Below are the code and all the weights of a small trained network. Each question names an input and a class and asks about switching units off, where a switched-off unit gives its printed mean instead of its output.

import numpy as np


def w(rows, s, z=0):
    codes = np.array(rows[::2]) - 128.0
    scale = np.full(codes.shape[1], s)
    scale[-1] = z or s
    return codes * scale


def norm(h):
    return h / np.sqrt((h * h).mean(-1, keepdims=True) + 1e-5)


def f(y):
    return y / 2 * (1 + np.tanh(0.7978845608 * (y + 0.044715 * y**3)))


def log_softmax(a):
    a = a - a.max(-1, keepdims=True)
    return a - np.log(np.exp(a).sum(-1, keepdims=True))


def net(x, mask):
    res = np.array(x, float).reshape(1, 6) / 4 @ E
    u = 0
    for l in range(4):
        y = f(norm(res) @ A[l][:, :-1].T + A[l][:, -1])
        res = res + np.where(mask[u : u + 7], y, B[l][:, -1]) @ B[l][:, :-1]
        u += 7
    return log_softmax(norm(res)[-1] @ U[:, :-1].T + U[:, -1])


A, B = {}, {}
E = w([
[97,160,39,71,2,132,99,157],'x0',
[55,96,46,95,159,178,208,81],'x1',
[139,136,130,114,138,143,133,131],'x2',
[96,61,186,71,159,60,123,167],'x3',
[130,52,104,95,133,181,48,78],'x4',
[126,113,100,145,150,140,131,175],'x5',
],0.0075)
A[0] = w([
[76,77,99,162,121,135,240,77,96],'0.n0',
[181,150,146,126,118,92,254,147,50],'0.n1',
[126,133,81,145,173,96,96,90,130],'0.n2',
[193,131,149,168,81,98,101,178,46],'0.n3',
[113,198,78,212,149,140,121,85,70],'0.n4',
[132,150,100,80,129,49,208,152,252],'0.n5',
[152,155,95,76,55,150,130,195,92],'0.n6',
],0.0083,0.0025)
B[0] = w([
[160,204,92,38,190,155,156,141,250],'0.n0',
[2,103,165,210,125,196,70,116,203],'0.n1',
[116,114,142,118,113,140,122,103,146],'0.n2',
[126,202,134,68,167,225,91,154,206],'0.n3',
[162,66,187,142,93,150,194,169,212],'0.n4',
[79,114,137,131,101,168,141,148,253],'0.n5',
[96,138,97,132,74,48,111,89,243],'0.n6',
],0.0098,0.0036)
A[1] = w([
[124,94,168,64,143,33,167,205,15],'1.n0',
[124,205,144,190,129,99,183,129,73],'1.n1',
[129,131,135,255,236,87,139,57,57],'1.n2',
[208,164,83,192,128,143,142,94,43],'1.n3',
[197,255,130,159,185,44,45,161,4],'1.n4',
[121,126,176,194,123,142,41,111,94],'1.n5',
[194,113,175,156,165,162,145,166,99],'1.n6',
],0.0077,0.0023)
B[1] = w([
[100,40,180,135,105,221,217,171,169],'1.n0',
[47,78,108,212,170,167,122,172,168],'1.n1',
[229,122,87,114,165,2,184,111,245],'1.n2',
[219,32,223,166,62,159,180,180,155],'1.n3',
[143,210,176,86,170,226,9,177,218],'1.n4',
[101,157,103,83,184,203,119,145,241],'1.n5',
[148,201,114,103,62,12,73,90,251],'1.n6',
],0.0074,0.0026)
A[2] = w([
[77,121,94,133,68,209,116,171,157],'2.n0',
[50,99,40,145,160,98,181,109,84],'2.n1',
[224,67,117,113,134,152,61,80,103],'2.n2',
[149,194,128,195,254,86,203,41,10],'2.n3',
[145,38,78,124,160,165,38,66,5],'2.n4',
[230,185,101,226,72,198,168,108,91],'2.n5',
[76,65,226,33,117,104,154,193,62],'2.n6',
],0.0093,0.0017)
B[2] = w([
[159,108,155,139,158,72,123,116,255],'2.n0',
[164,168,162,116,120,164,78,117,221],'2.n1',
[86,148,139,150,163,107,149,166,203],'2.n2',
[152,129,105,119,129,51,120,146,233],'2.n3',
[71,200,183,190,113,130,175,164,180],'2.n4',
[101,5,158,127,144,152,144,102,221],'2.n5',
[170,64,128,179,132,163,144,96,214],'2.n6',
],0.015,0.0056)
A[3] = w([
[35,151,120,191,127,125,153,157,37],'3.n0',
[118,118,95,130,139,126,207,87,102],'3.n1',
[76,185,127,229,120,127,176,149,6],'3.n2',
[111,155,173,139,135,137,153,152,24],'3.n3',
[127,145,170,159,184,69,147,124,157],'3.n4',
[116,123,53,123,6,68,139,130,89],'3.n5',
[117,176,51,67,190,174,173,88,19],'3.n6',
],0.013,0.0017)
B[3] = w([
[99,174,99,102,86,160,190,112,196],'3.n0',
[153,153,173,189,143,162,60,153,176],'3.n1',
[30,143,163,82,133,120,195,114,198],'3.n2',
[67,119,118,113,52,89,78,133,171],'3.n3',
[129,154,40,84,68,146,141,100,253],'3.n4',
[204,125,70,122,195,77,162,127,208],'3.n5',
[131,150,185,146,107,129,3,184,207],'3.n6',
],0.014,0.0064)
U = w([
[133,204,168,115,138,180,12,172,145],'0',
[199,166,43,99,149,47,155,119,184],'1',
[11,184,134,113,86,154,199,124,166],'2',
[145,49,170,182,148,195,162,115,2],'3',
],0.011,0.00053)

Each question gives the input, the list of numbers given to net, and the class t.
The units are the neurons (one row each of A and B). Each row of codes is followed by its name. A weight is (code - 128) times the scale printed after its matrix; where a second scale follows, it is the last column's (A, B and U).
mask holds one flag per neuron, layer by layer. A switched-off neuron (its flag False) gives its mean, the last column of its row in B, instead of its output. The means were averaged over made-up inputs and are rounded, as every weight is.
A unit's drop is (log p(t) with every unit on - log p(t) with that unit switched off) / (log p(t) with every unit on - log p(t) with every unit switched off).
The circuit of an input: a set's keep is (log p(t) with only the set's units on - log p(t) with every unit switched off) / (log p(t) with every unit on - log p(t) with every unit switched off). Starting from the 12 units with the biggest drops (on a tie, the unit counted first), units are removed one at a time, each time the one whose removal leaves the highest keep (on an exact tie, the one counted first), for as long as the keep stays at least 0.8.
units of the circuit, in order: the units of the circuit, biggest drop first
unit that matters most: the unit with the biggest drop
k most important neurons: the k neurons with the biggest drops, biggest first
top k neurons in layer l: the k neurons of layer l with the biggest drops, biggest first
drop when u is switched off: that unit's drop, to one decimal
input [7,-5,6,8,-6,0], class 3: units of the circuit, in order : (2.n6 1.n0)
input [6,7,-7,8,1,-7], class 3: top neuron in layer 2 : (2.n6)
input [-2,8,-8,6,-2,3], class 0: 2 most important neurons : (0.n0 3.n6)
input [-2,-7,-4,-2,-8,4], class 2: 2 most important neurons : (0.n1 2.n1)
input [5,-2,8,6,0,6], class 3: 3 most important neurons : (2.n6 1.n0 1.n6)
input [-6,8,5,1,-6,5], class 0: units of the circuit, in order : (0.n0 3.n6)
input [-5,5,-8,1,1,8], class 0: units of the circuit, in order : (0.n0 3.n6)
input [-2,-1,1,8,6,-4], class 3: 3 most important neurons : (2.n6 1.n0 0.n1)
input [-4,3,-3,-2,5,-6], class 2: 3 most important neurons : (2.n4 2.n2 0.n2)
input [-2,0,8,4,3,-2], class 3: 4 most important neurons : (2.n6 1.n0 0.n1 0.n3)
input [7,-6,5,-1,-4,5], class 1: top 3 neurons in layer 3 : (3.n5 3.n6 3.n1)
input [-5,-4,-6,3,0,6], class 1: 3 most important neurons : (1.n2 0.n0 3.n6)
input [-8,-2,0,1,7,0], class 1: 2 most important neurons : (1.n2 2.n3)
input [-4,7,-3,1,-6,8], class 0: 2 most important neurons : (0.n0 3.n6)
input [-7,3,-2,-6,-5,-4], class 1: unit that matters most : 2.n3
input [2,-5,-5,-6,-1,6], class 3: 2 most important neurons : (2.n5 0.n4)
input [2,-6,3,7,4,3], class 3: top 2 neurons in layer 2 : (2.n6 2.n1)
input [-7,6,-3,4,2,3], class 1: top 3 neurons in layer 1 : (1.n2 1.n5 1.n4)
input [8,5,1,-6,-6,-7], class 1: 2 most important neurons : (3.n5 0.n6)
input [8,-2,8,-7,-6,4], class 1: units of the circuit, in order : (3.n5)
input [3,3,-1,2,-1,0], class 0: 2 most important neurons : (0.n0 2.n3)
input [-3,-3,0,7,5,-6], class 3: drop when 1.n0 is switched off : 2.4
input [6,7,7,5,3,8], class 0: drop when 3.n6 is switched off : 0.1
input [3,-3,6,-6,-3,-7], class 3: drop when 2.n5 is switched off : 0.2
input [-2,-1,3,7,5,7], class 3: drop when 0.n1 is switched off : 0.4
